Below are the code and all the weights of a small trained network. Each question names an input and a target symbol and asks about switching units off, where a switched-off unit gives its printed mean instead of its output.

import numpy as np


def w(rows, s, z=0):
    codes = np.array(rows[::2]) - 128.0
    scale = np.full(codes.shape[1], s)
    scale[-1] = z or s
    return codes * scale


def norm(h):
    return h / np.sqrt((h * h).mean(-1, keepdims=True) + 1e-5)


def f(y):
    return y / 2 * (1 + np.tanh(0.7978845608 * (y + 0.044715 * y**3)))


def softmax(a):
    e = np.exp(a - a.max(-1, keepdims=True))
    return e / e.sum(-1, keepdims=True)


def log_softmax(a):
    a = a - a.max(-1, keepdims=True)
    return a - np.log(np.exp(a).sum(-1, keepdims=True))


def net(x, mask):
    ids = ['αβγζηθπτψω'.index(c) for c in x.split()]
    T = len(ids)
    res = E[ids] + P[:T]
    u = 0
    for l in range(3):
        q, k, v = (norm(res) @ M[l].T for M in (Q, K, V))
        z = softmax(np.where(np.tri(T) > 0, q @ k.T / 3**0.5, -1e9)) @ v
        res = res + np.where(mask[u], z, O[l][:, -1]) @ O[l][:, :-1]
        u += 1
        y = f(norm(res) @ A[l][:, :-1].T + A[l][:, -1])
        res = res + np.where(mask[u : u + 8], y, B[l][:, -1]) @ B[l][:, :-1]
        u += 8
    return log_softmax(norm(res)[-1] @ U[:, :-1].T + U[:, -1])


Q, K, V, O, A, B = {}, {}, {}, {}, {}, {}
E = w([
[124,115,210,186,128,132,143,147,140,90,47,116],'α',
[71,158,145,156,182,179,108,209,167,85,87,156],'β',
[123,199,108,87,188,147,144,101,107,70,149,208],'γ',
[183,18,2,101,43,56,84,157,212,253,232,88],'ζ',
[82,124,161,124,202,132,105,80,145,22,143,111],'η',
[165,199,173,127,116,144,182,158,114,145,44,181],'θ',
[62,109,144,96,134,148,92,90,109,61,59,188],'π',
[188,161,169,59,173,182,110,68,139,98,71,148],'τ',
[68,133,182,145,128,87,179,93,114,80,127,169],'ψ',
[176,191,182,167,202,113,190,120,130,90,144,114],'ω',
],0.00075)
P = w([
[164,162,155,135,2,90,61,175,146,33,176,122],'0',
[156,129,129,238,108,180,140,46,192,126,131,199],'1',
[106,111,123,78,208,64,170,132,180,165,79,126],'2',
[112,111,141,78,122,191,199,199,68,62,131,87],'3',
[83,218,154,170,102,114,21,102,63,171,155,104],'4',
[112,111,100,168,187,87,135,66,183,202,75,152],'5',
],0.00096)
Q[0] = w([
[165,105,110,49,3,108,93,239,64,108,239,40],'L0H1',
[101,191,175,157,114,206,155,111,84,44,104,128],'L0H1',
[113,151,150,144,209,182,212,119,123,50,60,180],'L0H1',
],0.002)
K[0] = w([
[119,200,198,113,237,38,140,102,202,83,2,185],'L0H1',
[175,83,71,115,110,31,98,170,227,164,122,115],'L0H1',
[191,56,40,170,63,123,153,92,210,172,189,151],'L0H1',
],0.0018)
V[0] = w([
[135,55,62,34,145,3,126,165,177,224,144,88],'L0H1',
[138,19,91,30,145,137,215,192,166,153,147,90],'L0H1',
[145,80,57,73,166,17,116,158,185,212,113,82],'L0H1',
],0.0019)
O[0] = w([
[168,122,187,86,52,62,29,178,91,140,222,120,98],'L0H1',
[148,149,115,108,58,3,9,149,202,196,174,109,2],'L0H1',
[175,116,184,102,74,88,8,176,80,142,205,149,83],'L0H1',
],0.0014,0.00074)
A[0] = w([
[112,136,145,61,178,105,169,158,135,113,100,122,58],'L0N1',
[115,91,88,177,195,249,253,73,169,113,63,163,71],'L0N2',
[155,96,113,146,152,75,111,123,178,168,106,170,138],'L0N3',
[148,115,174,67,88,139,135,235,55,56,148,99,122],'L0N4',
[96,198,143,130,174,74,90,97,116,145,83,131,125],'L0N5',
[187,56,85,124,66,98,107,158,159,159,208,134,6],'L0N6',
[68,193,150,109,124,166,134,142,52,62,88,85,125],'L0N7',
[119,124,101,74,132,107,140,157,140,100,114,83,149],'L0N8',
],0.0022,0.0018)
B[0] = w([
[128,138,93,202,115,82,44,83,122,185,135,130,113],'L0N1',
[153,139,176,81,91,34,4,175,99,160,190,124,252],'L0N2',
[83,145,104,113,149,214,211,133,97,94,119,89,164],'L0N3',
[109,92,107,131,143,167,191,88,194,173,148,153,145],'L0N4',
[86,100,103,164,173,195,195,98,185,184,103,146,136],'L0N5',
[158,174,151,149,183,95,142,120,116,10,50,171,157],'L0N6',
[199,101,119,177,100,162,170,106,158,86,143,171,139],'L0N7',
[127,116,107,205,124,212,110,108,127,167,164,167,139],'L0N8',
],0.0015,0.0026)
Q[1] = w([
[85,170,94,202,81,159,80,44,142,217,160,93],'L1H1',
[128,109,109,69,38,122,100,202,69,129,204,48],'L1H1',
[157,209,230,134,27,97,2,166,9,74,195,148],'L1H1',
],0.0048)
K[1] = w([
[80,59,58,37,185,64,162,131,239,252,132,70],'L1H1',
[39,209,131,179,218,185,165,44,125,159,61,133],'L1H1',
[76,235,196,182,192,38,12,55,113,183,51,163],'L1H1',
],0.0045)
V[1] = w([
[86,158,13,99,128,112,123,178,113,125,158,187],'L1H1',
[165,120,94,135,189,131,93,146,169,94,172,5],'L1H1',
[93,182,171,138,204,178,110,124,178,110,182,198],'L1H1',
],0.002)
O[1] = w([
[138,134,111,116,113,87,81,172,130,98,159,253,75],'L1H1',
[191,91,170,152,178,127,70,146,166,118,180,88,230],'L1H1',
[98,171,77,164,200,201,130,150,152,69,143,130,4],'L1H1',
],0.0024,0.00032)
A[1] = w([
[147,182,72,170,153,160,147,108,131,104,69,117,44],'L1N1',
[98,129,90,115,160,100,123,148,119,117,91,90,30],'L1N2',
[110,123,113,160,156,157,98,182,178,109,147,176,101],'L1N3',
[114,171,80,119,131,142,108,107,83,148,155,84,69],'L1N4',
[166,129,173,149,114,53,149,147,107,140,184,136,76],'L1N5',
[231,29,155,56,6,53,51,242,98,123,251,122,6],'L1N6',
[164,110,173,152,82,85,73,161,122,108,129,149,84],'L1N7',
[176,54,133,73,118,78,125,162,153,137,128,127,96],'L1N8',
],0.0031,0.002)
B[1] = w([
[131,83,157,88,62,90,105,142,186,179,200,135,119],'L1N1',
[115,133,96,150,115,177,176,89,166,116,161,149,113],'L1N2',
[161,63,130,101,109,81,126,175,106,174,101,118,126],'L1N3',
[133,116,243,165,103,173,146,125,116,109,86,138,116],'L1N4',
[93,173,102,178,148,159,155,135,154,146,180,112,148],'L1N5',
[186,80,7,126,62,79,129,93,150,196,156,77,254],'L1N6',
[54,119,117,72,152,151,176,99,132,196,82,66,155],'L1N7',
[89,200,218,143,115,188,102,108,76,89,114,130,168],'L1N8',
],0.0021,0.0048)
Q[2] = w([
[181,69,41,84,220,158,253,127,207,87,99,106],'L2H1',
[79,201,224,157,54,167,10,204,34,115,192,80],'L2H1',
[92,204,111,36,81,227,151,242,35,25,141,33],'L2H1',
],0.0046)
K[2] = w([
[197,46,152,208,54,251,207,139,163,30,198,183],'L2H1',
[83,212,152,141,240,4,42,58,201,213,55,126],'L2H1',
[139,181,220,226,174,113,79,27,220,127,48,253],'L2H1',
],0.0049)
V[2] = w([
[254,212,148,58,130,185,115,104,149,167,101,165],'L2H1',
[170,192,137,162,160,75,195,54,85,96,251,159],'L2H1',
[118,62,120,52,129,172,59,11,130,63,140,155],'L2H1',
],0.002)
O[2] = w([
[232,210,105,126,153,126,75,79,152,184,57,164,6],'L2H1',
[121,201,149,225,133,75,121,81,132,169,216,140,126],'L2H1',
[112,102,157,78,110,102,2,23,104,83,109,145,54],'L2H1',
],0.0027,0.00025)
A[2] = w([
[189,70,2,94,9,69,162,73,172,167,193,55,59],'L2N1',
[150,146,88,136,136,77,100,149,109,92,173,225,30],'L2N2',
[16,128,140,141,67,94,163,115,133,111,181,177,59],'L2N3',
[121,78,176,111,154,80,77,126,148,85,178,97,39],'L2N4',
[93,80,123,76,64,101,120,103,32,89,79,161,1],'L2N5',
[141,121,115,130,101,135,152,127,112,91,129,109,88],'L2N6',
[144,173,118,121,119,128,178,133,129,163,80,173,79],'L2N7',
[105,91,194,136,110,168,206,99,94,118,65,37,39],'L2N8',
],0.0042,0.0032)
B[2] = w([
[226,81,19,83,77,16,107,111,104,156,226,115,255],'L2N1',
[128,84,221,131,192,109,82,179,5,222,132,174,119],'L2N2',
[63,198,147,43,42,154,53,161,152,177,133,63,130],'L2N3',
[51,105,2,210,148,215,109,99,48,108,152,146,121],'L2N4',
[81,79,210,204,105,17,246,89,105,92,139,123,121],'L2N5',
[94,184,154,164,202,116,54,124,170,213,55,224,125],'L2N6',
[104,156,69,157,35,150,132,129,25,114,131,141,126],'L2N7',
[168,95,128,113,168,202,150,59,55,249,107,40,139],'L2N8',
],0.0025,0.0087)
U = w([
[151,86,150,98,169,205,183,83,78,203,88,44,184],'α',
[130,57,110,73,159,160,162,253,204,75,63,154,115],'β',
[136,97,197,131,193,111,63,190,35,179,142,226,76],'γ',
[192,76,64,93,103,46,108,100,129,134,188,118,255],'ζ',
[59,79,68,198,180,199,69,85,95,51,165,132,77],'η',
[144,214,65,169,48,178,187,135,55,128,73,197,32],'θ',
[66,60,201,127,84,51,209,72,87,64,84,147,126],'π',
[196,168,162,69,153,154,46,25,190,68,58,174,52],'τ',
[39,185,174,58,65,154,73,157,177,158,161,82,109],'ψ',
[167,193,180,232,191,108,186,151,206,124,191,102,93],'ω',
],0.0048,0.0013)

Each question gives the input, a string of symbols that net reads in full, and the target symbol t.
The units are the heads (3 rows each of Q, K, V and O) and the neurons (one row each of A and B). Each row of codes is followed by its name. A weight is (code - 128) times the scale printed after its matrix; where a second scale follows, it is the last column's (O, A, B and U).
mask holds one flag per unit, layer by layer, with each layer's heads first. A switched-off unit (its flag False) gives its mean, the last column of its rows in O or B, instead of its output. The means were averaged over made-up inputs and are rounded, as every weight is.
A unit's drop is (log p(t) with every unit on - log p(t) with that unit switched off) / (log p(t) with every unit on - log p(t) with every unit switched off).
The circuit of an input: a set's keep is (log p(t) with only the set's units on - log p(t) with every unit switched off) / (log p(t) with every unit on - log p(t) with every unit switched off). Starting from the 12 units with the biggest drops (on a tie, the unit counted first), units are removed one at a time, each time the one whose removal leaves the highest keep (on an exact tie, the one counted first), for as long as the keep stays at least 0.8.
units of the circuit, in order: the units of the circuit, biggest drop first
top k neurons: the k neurons with the biggest drops, biggest first
k most important neurons of layer l: the k neurons of layer l with the biggest drops, biggest first
input θ ζ ζ ω ψ ψ, target ω: 3 most important neurons of layer 1 => (L1N6, L1N8, L1N7)
input γ ω α β, target ω: units of the circuit, in order => (L1N6, L2H1, L2N1)
input ζ α ζ ω, target α: units of the circuit, in order => (L1N6, L2N8, L2N1)
input ζ π η τ α ψ, target ψ: top 3 neurons => (L0N2, L1N6, L2N1)
input α ζ ζ α ζ τ, target τ: top 3 neurons => (L1N6, L0N2, L2N1)
input ω ζ ω ζ ζ γ, target γ: units of the circuit, in order => (L0N2, L1N6, L2N2, L2N1)
input π ζ ψ τ ζ ψ, target τ: top 2 neurons => (L0N2, L1N6)
input ζ ζ ψ θ ω γ, target θ: top 3 neurons => (L0N2, L1N6, L2N1)
input ζ α ζ τ, target α: most important neuron of layer 0 => (L0N2)
input α θ π, target α: units of the circuit, in order => (L1N6, L1H1, L2N8, L2N1)
input η α π, target η: top 3 neurons => (L1N6, L2N4, L2N1)
input ψ η ψ ψ ψ τ, target ψ: top 2 neurons => (L1N6, L2N3)
input ζ γ ζ ζ π, target π: top 3 neurons => (L0N2, L1N6, L2N5)
input ζ π ζ β ζ ζ, target β: top 2 neurons => (L0N2, L0N6)
input θ ψ ζ ζ, target ψ: 3 most important neurons of layer 1 => (L1N6, L1N7, L1N4)
input ζ ζ ψ α α ψ, target α: most important neuron of layer 0 => (L0N2)
input τ ω π ζ α, target α: top 3 neurons => (L1N7, L0N5, L1N6)
input α ζ α ψ, target ψ: 2 most important neurons of layer 0 => (L0N4, L0N2)
input ψ ψ θ ψ ζ β, target β: top 3 neurons => (L1N6, L0N2, L2N1)
input θ θ α, target θ: top 3 neurons => (L1N6, L2N7, L2N1)
input ψ η α, target ψ: top 3 neurons => (L1N6, L2N3, L2N1)
input α ψ η ψ ω, target η: top 4 neurons => (L0N2, L1N6, L2N4, L2N1)
input ζ ψ ψ ζ β, target ψ: top 2 neurons => (L1N6, L2N3)
input ζ ζ ψ ζ ψ θ, target θ: top 2 neurons => (L0N2, L1N6)
input θ π α α, target π: 2 most important neurons of layer 2 => (L2N5, L2N1)
input α π ω β, target π: 3 most important neurons of layer 1 => (L1N6, L1N5, L1N8)
input β ζ τ, target τ: most important neuron of layer 0 => (L0N1)
input θ ζ α ζ τ, target α: 2 most important neurons of layer 1 => (L1N6, L1N4)
input τ ζ ζ, target τ: 3 most important neurons of layer 0 => (L0N6, L0N7, L0N2)
